Here is a tiny trained network, its code and every weight. The questions are about switching its units off for an input and a class, where a switched-off unit gives its printed mean instead of its output.

import numpy as np


def w(rows, s, z=0):
    codes = np.array(rows[::2]) - 128.0
    scale = np.full(codes.shape[1], s)
    scale[-1] = z or s
    return codes * scale


def f(y):
    return np.maximum(y, 0)


def log_softmax(a):
    a = a - a.max(-1, keepdims=True)
    return a - np.log(np.exp(a).sum(-1, keepdims=True))


def net(x, mask):
    res = np.array(x, float).reshape(1, 3) / 4 @ E
    y = f(res @ A[0][:, :-1].T + A[0][:, -1])
    res = res + np.where(mask, y, B[0][:, -1]) @ B[0][:, :-1]
    return log_softmax(res[-1] @ U[:, :-1].T + U[:, -1])


A, B = {}, {}
E = w([
[39,178,170,47,118,55,68,42,106,100,149],'x0',
[159,110,125,184,230,60,138,91,220,80,185],'x1',
[143,153,255,139,157,100,102,202,100,213,222],'x2',
],0.0085)
A[0] = w([
[90,146,176,91,132,80,90,103,118,132,152,84],'neuron 0',
[104,142,213,100,132,69,111,135,87,173,209,78],'neuron 1',
[99,156,212,92,127,87,106,134,81,164,184,132],'neuron 2',
[136,109,75,164,142,108,139,68,166,64,102,125],'neuron 3',
[184,118,97,198,140,191,159,214,152,145,103,236],'neuron 4',
[63,158,161,45,124,61,96,42,102,111,144,159],'neuron 5',
[157,118,77,157,119,172,139,158,110,119,106,253],'neuron 6',
[162,129,204,179,192,62,134,149,148,154,227,83],'neuron 7',
[77,138,98,78,119,116,102,14,130,83,99,128],'neuron 8',
[152,117,127,187,194,60,151,82,226,81,193,131],'neuron 9',
[159,118,177,152,126,147,138,230,116,175,169,179],'neuron 10',
[157,104,40,171,120,191,166,119,162,94,54,192],'neuron 11',
[166,131,107,204,198,43,116,87,218,85,186,131],'neuron 12',
[146,111,109,182,211,60,124,91,222,98,182,131],'neuron 13',
[175,117,188,183,152,158,126,254,120,181,187,128],'neuron 14',
[88,142,83,69,101,115,112,49,109,91,81,197],'neuron 15',
[112,138,127,110,144,94,119,91,158,106,137,119],'neuron 16',
],0.0099,0.0055)
B[0] = w([
[93,128,171,77,134,144,132,145,161,126,140,185],'neuron 0',
[113,133,178,80,120,156,69,172,160,150,149,205],'neuron 1',
[95,148,116,108,148,173,66,155,100,179,174,212],'neuron 2',
[162,124,109,85,175,188,171,87,96,157,174,205],'neuron 3',
[252,128,78,152,125,185,95,130,165,127,94,239],'neuron 4',
[36,86,127,131,134,96,124,113,69,88,214,250],'neuron 5',
[109,138,127,101,93,190,127,152,151,141,8,209],'neuron 6',
[108,129,181,204,117,54,70,155,199,95,89,208],'neuron 7',
[102,124,115,167,115,86,203,102,106,114,111,228],'neuron 8',
[151,114,132,127,205,101,142,101,196,117,151,229],'neuron 9',
[173,192,135,148,105,95,158,129,58,169,134,211],'neuron 10',
[126,62,119,71,127,202,82,145,169,84,108,239],'neuron 11',
[151,114,130,117,202,112,161,105,203,127,154,232],'neuron 12',
[148,123,136,127,194,113,155,109,201,113,157,227],'neuron 13',
[166,176,123,197,137,60,154,89,81,170,139,223],'neuron 14',
[100,89,82,164,84,96,144,121,83,54,105,238],'neuron 15',
[89,152,153,110,129,134,189,113,151,137,77,170],'neuron 16',
],0.023,0.013)
U = w([
[141,92,98,69,8,205,59,211,131,105,49,226],'0',
[71,90,76,175,4,77,145,106,39,76,120,202],'1',
[191,76,99,64,182,199,124,101,206,117,131,94],'2',
[103,92,113,102,160,77,253,43,135,90,193,75],'3',
[170,212,113,170,42,121,133,142,27,208,96,176],'4',
[68,138,161,49,54,157,38,201,59,166,204,135],'5',
[210,156,138,207,137,52,131,104,183,124,136,67],'6',
[64,119,208,87,171,97,83,156,206,126,194,4],'7',
],0.0057,0.0021)

Each question gives the input, the list of numbers given to net, and the class t.
The units are the neurons (one row each of A and B). Each row of codes is followed by its name. A weight is (code - 128) times the scale printed after its matrix; where a second scale follows, it is the last column's (A, B and U).
mask holds one flag per neuron, in row order. A switched-off neuron (its flag False) gives its mean, the last column of its row in B, instead of its output. The means were averaged over made-up inputs and are rounded, as every weight is.
A unit's drop is (log p(t) with every unit on - log p(t) with that unit switched off) / (log p(t) with every unit on - log p(t) with every unit switched off).
The circuit of an input: a set's keep is (log p(t) with only the set's units on - log p(t) with every unit switched off) / (log p(t) with every unit on - log p(t) with every unit switched off). Starting from the 12 units with the biggest drops (on a tie, the unit counted first), units are removed one at a time, each time the one whose removal leaves the highest keep (on an exact tie, the one counted first), for as long as the keep stays at least 0.8.
units of the circuit, in order: the units of the circuit, biggest drop first
top k neurons: the k neurons with the biggest drops, biggest first
drop when u is switched off: that unit's drop, to one decimal
input [1,-5,-6], class 1: units of the circuit, in order => (neuron 15)
input [0,3,2], class 6: units of the circuit, in order => (neuron 5; neuron 11)
input [0,-6,2], class 4: top 2 neurons => (neuron 11; neuron 5)
input [1,6,5], class 7: top 2 neurons => (neuron 1; neuron 4)
input [0,1,6], class 6: top 3 neurons => (neuron 14; neuron 7; neuron 10)
input [-5,4,1], class 6: top 2 neurons => (neuron 14; neuron 7)
input [7,-8,1], class 5: top 2 neurons => (neuron 2; neuron 1)
input [6,-2,1], class 5: top 2 neurons => (neuron 2; neuron 1)
input [8,2,1], class 7: top 4 neurons => (neuron 1; neuron 2; neuron 0; neuron 14)
input [8,-2,0], class 1: top 2 neurons => (neuron 15; neuron 8)
input [-4,-5,-3], class 0: drop when neuron 9 is switched off => 0.0
input [4,-6,1], class 5: drop when neuron 2 is switched off => 0.1
input [-3,0,7], class 4: drop when neuron 10 is switched off => 0.2
input [-1,5,7], class 6: top neuron => (neuron 14)
